117  101  116  56  108  70 ans = 101

110  127  133  61  148  84
121  112  134  41  142  109
ans = 127

160  116  216  198 ans = 116

212  97  200  102
208  153  128  79
33  40  161  146
ans = 97

203  150  99  186 ans = 150

205  105  154  110
124  74  121  194
85  95  117  141
ans = 105

81  113  196  140  122  128
180  101  117  189  120  175
79  90  107  198  94  121
ans = 113

207  120  163  114  123  157 ans = 120

66  33  168  135  64  49 ans = 33

164  175  92  192  87  89  51 ans = 175
---
90  176  198  202  137  124  173 -> 202

156  177  187  150  197  71 -> 150

195  213  144  209  172  94  169 -> 209

99  85  202  145 -> 145

174  97  139  106  81  32 -> 106

120  81  144  149  152  75
97  127  143  218  121  158
-> 149

49  52  132  42  58 -> 42

132  207  64  165  124  190
203  212  59  155  177  220
58  65  162  116  65  66
-> 165

91  83  57  107  144  127  186 -> 107
---
[[145 175 120 205 156 108 137]
 [141 111 116 123 150 147 133]
 [139  88  92 113 140 161 128]
 [139 121 106 135 120 160 123]
 [149 170 119 192 163 126 137]
 [140 119  97 129 106 167 138]
 [121 120 119 141 185 133 111]
 [138 120 107 147 142 139 129]] result: 141

[[127 176 140 149 146 132 148 123 131 161 105 157 119 163 120 145]
 [105 140  67  63 177 135 177 181 102 164 196  53 183  70 135  65]
 [120 138 193 177  85  87  87  74 162 111  53 212  90 190  88 195]
 [151 170 189 206 132 163 143 128 141 145  95 219 117 199 145 180]
 [164  66 157 150  76 145  62  91 188  65 121 134 103 121 161 168]
 [177 136 174 199 115 185 113 113 165 118 106 183  98 175 175 180]
 [138 116 124 120 116 133 106 111 155 115 128 107 115 116 141 134]
 [171 154 187 203 125 175 126 113 163 125  99 203 108 190 164 186]] result: 105

[[110 136 106 158 115 142  98 100 150 129 148 146 119]
 [179 139 191  72 161 116 199 206  76 140  73  77 178]
 [ 98  96 186 105  93 150 134 119 130  84 135 122 122]
 [ 88 135 133 151 101 125  91  81 141 107 138 144 119]
 [172 182 129 108 174  86 167 177  70 160  58  80 186]] result: 179

[[131 121 119 137 121 124 106 148 109 118 147 138]
 [139 117 116 134 125 128 138 144 130 120 128 144]
 [158  65 120 174  54 169  62 211  85 143  95 139]
 [120 138 156  87 182 165 116 177 187  93  63 147]
 [137 116 158 145 113 117 132 168  84 142  78 135]
 [139 151 128 108 123 108 128 125 124 149 133 127]
 [147  97  77  58 191 115 166  83 172 141 121 134]] result: 139

[[165 129  93 121 119 101 107 129 164 141 162 145]
 [106 151 127 120 112 112 103 122 112 117 111 114]
 [112 123 125 124 164 193 111 144 149 103 104 124]
 [143 138 118 136 138 135 104 129 119 142 128 142]
 [118 138 101  58  78  82  88 158 130 152 157 123]] result: 106
---
[[ 66 118 136 145 178 138 161 190  72 180  95 112  69 139 188]
 [117 130 102 173 189  74 118 150 103  78 130 193 104 139  99]
 [ 85 111  59 164  65 188  68  96 198 134 129 194 120 175 157]
 [166 149  85 162 190 149 179 117 124 116 128 128  79 164  68]
 [ 99  73 145  80 137 176 192 148  96 197  67 182  85 136 199]
 [120 191 174 174 184 141 145 155 174  81  57 175 135  90 130]
 [121 145 129 116  96 186 102  89  68  63  79  69  81 128 154]] result: 117

[[133 151 195 167 174 150 126]
 [173 164  76  89 186 170  82]
 [171 181 105 108 190 197  50]
 [112  80  78  75 139 101  77]
 [130 144 171 183 144 135 156]] result: 173

[[ 83 146 138 154 171 161 100 114 112 136 119 170 136 130]
 [129 160 167 157 132  96 152 197  74 159  74 141  95 179]
 [161  99  99  92 100 104 146  97 148 117 172 101 111 102]
 [ 90 124 113 130 163 169  77 123 146 106 115 148 166 143]
 [145 157 164 154 111  81 162 205  86 157  79 134  97 178]
 [104 118 103 124 138 164 121  46 162 128 181 140 145  66]
 [107 110 106 114 143 156  68 139 145  97 116 117 168 153]
 [164 121 133 114  99  94 122 197 122 117  82  96 139 189]
 [ 96 179 165 185 156 118 145 142  87 171 119 181  99 136]
 [ 95 157 159 159 151 143 106 170 107 129  80 146 151 168]
 [100 172 170 177 152 115 151 147  88 171 117 169  99 130]
 [ 98 148 138 155 161 154 143  69 120 151 172 167 111  75]] result: 129

[[203 177  76 185  91 116 164]
 [188 132  97 100  90 167 146]
 [181 117 103 188 115 145 106]
 [118 161 144 148 147 104 153]
 [157 185 111 144 115 105 180]] result: 188

[[ 93 105 147 136 102 155 123 154  74  93  93 104]
 [157 130 111 132 136 119 147  93 163 154 145 159]
 [ 98 142 178  72 158 121  69 103 131  98 142 148]
 [ 98 130 147 124 120 134 112 174  76 105  91  89]
 [ 92 147 173  67 160 120  55 109 127  92 139 151]
 [157 139 116 116 145 114 135  97 179 152 164 161]
 [154 114  95 180 106 140 177 154 121 153 112 105]
 [153  88 159 109 101 178 126  82 140 101 109 178]] result: 157

[[ 90 192  82 130 162 109 123 167  92 137 121 180  36 207 119]
 [109 123 167  92 137 121 180  36 207 119 108 203 110 135 141]
 [130 162 109 123 167  92 137 121 180  36 207 119 108 203 110]
 [123 167  92 137 121 180  36 207 119 108 203 110 135 141  94]
 [162 109 123 167  92 137 121 180  36 207 119 108 203 110 135]
 [ 82 130 162 109 123 167  92 137 121 180  36 207 119 108 203]
 [192  82 130 162 109 123 167  92 137 121 180  36 207 119 108]] result: 109

[[129 154 159 139  94 107  93 117  89  91  87 137 122 108 130 157]
 [113 125 223 137 120  96 110 104  89 101 121 132 144 151 122 155]
 [162 202 147 173 133 144 106 154 128 119 140 120 166 106 163 117]
 [156 116 110 180 208 145 138 120  99 169 170 116 164 108 131 110]
 [125 121 119 145  77 113 111  95  91 100  78 140 122 121 150 133]
 [157 112  89 163 111 169 184  95 122 174 115 123 116 149 142 119]] result: 113

[[136 105 123 138 110 150  74 177 168]
 [ 78 117 168  74 167 160 138 106 123]
 [198  91 154 146  52 143 197  99 177]
 [140  97 124 138 113 154  80 191 162]
 [148 100 140 150  93 149  99 183 158]
 [133 190  62 155 133  75  84 144  81]] result: 78

[[180  92  83 168  90 182 156  75 147 159 137 179]
 [164 178  80 167 159  80 161 154 157 183 156 119]
 [144 121 158 103 131 183  94  59 168  81 159 189]
 [101 174 111  73 181  93  87 134 165 139 169 141]
 [123  67 134 175  68 178 175 127  79 118  79 107]
 [105 144 116 148 143  69 180 190  93 153  83  61]
 [ 82  70 188  78  97 172 101 110  94  73  98 147]] result: 164
---
170  188  192  87  38  62  140 -> 62

154  138  103  49
73  179  145  138
152  136  107  133
-> 73

35  124  106  174 -> 106

209  199  144  167  130  113  150
131  131  128  128  131  129  125
-> 125

55  149  121  138  93  108 -> 93

200  94  107  69  170
113  116  131  165  160
-> 94

216  99  100  178  198
193  127  212  144  163
-> 100
---
83	104	219	133	48	142 ==> 142

148	143	190	142
148	110	220	155
118	200	149	125
==> 200

71	195	97	214	52	194 ==> 195

207	112	180	82	142	55
102	175	187	88	59	142
122	198	187	101	66	154
==> 198

98	160	102	127	104	92	219 ==> 160

118	177	187	197	120
162	158	151	115	161
176	168	163	118	175
==> 187

79	165	134	89	99
113	59	168	107	139
==> 165

192	38	66	55	81
44	184	196	176	49
==> 192

32	122	113	181
45	163	153	211
173	218	181	114
==> 211

203	167	221	126	193 ==> 203
---
91  116  191  55  151  143  96
116  136  160  46  178  145  146
108  150  121  114  187  140  185
>> 108

201  74  104  172
182  204  121  150
200  74  104  64
>> 200

117  104  131  145  129  141  144
136  112  117  119  136  134  112
132  143  125  132  108  146  35
>> 132

173  165  119  121  185  128
180  128  85  128  135  32
156  125  86  115  126  41
>> 156

116  115  123  120  42  107
137  193  127  129  145  137
145  122  121  126  195  152
>> 145

73  81  57  182  64  66
186  116  75  104  79  71
54  72  40  194  52  51
>> 54

139  67  125  174  146
146  95  125  192  114
139  60  125  174  154
>> 139
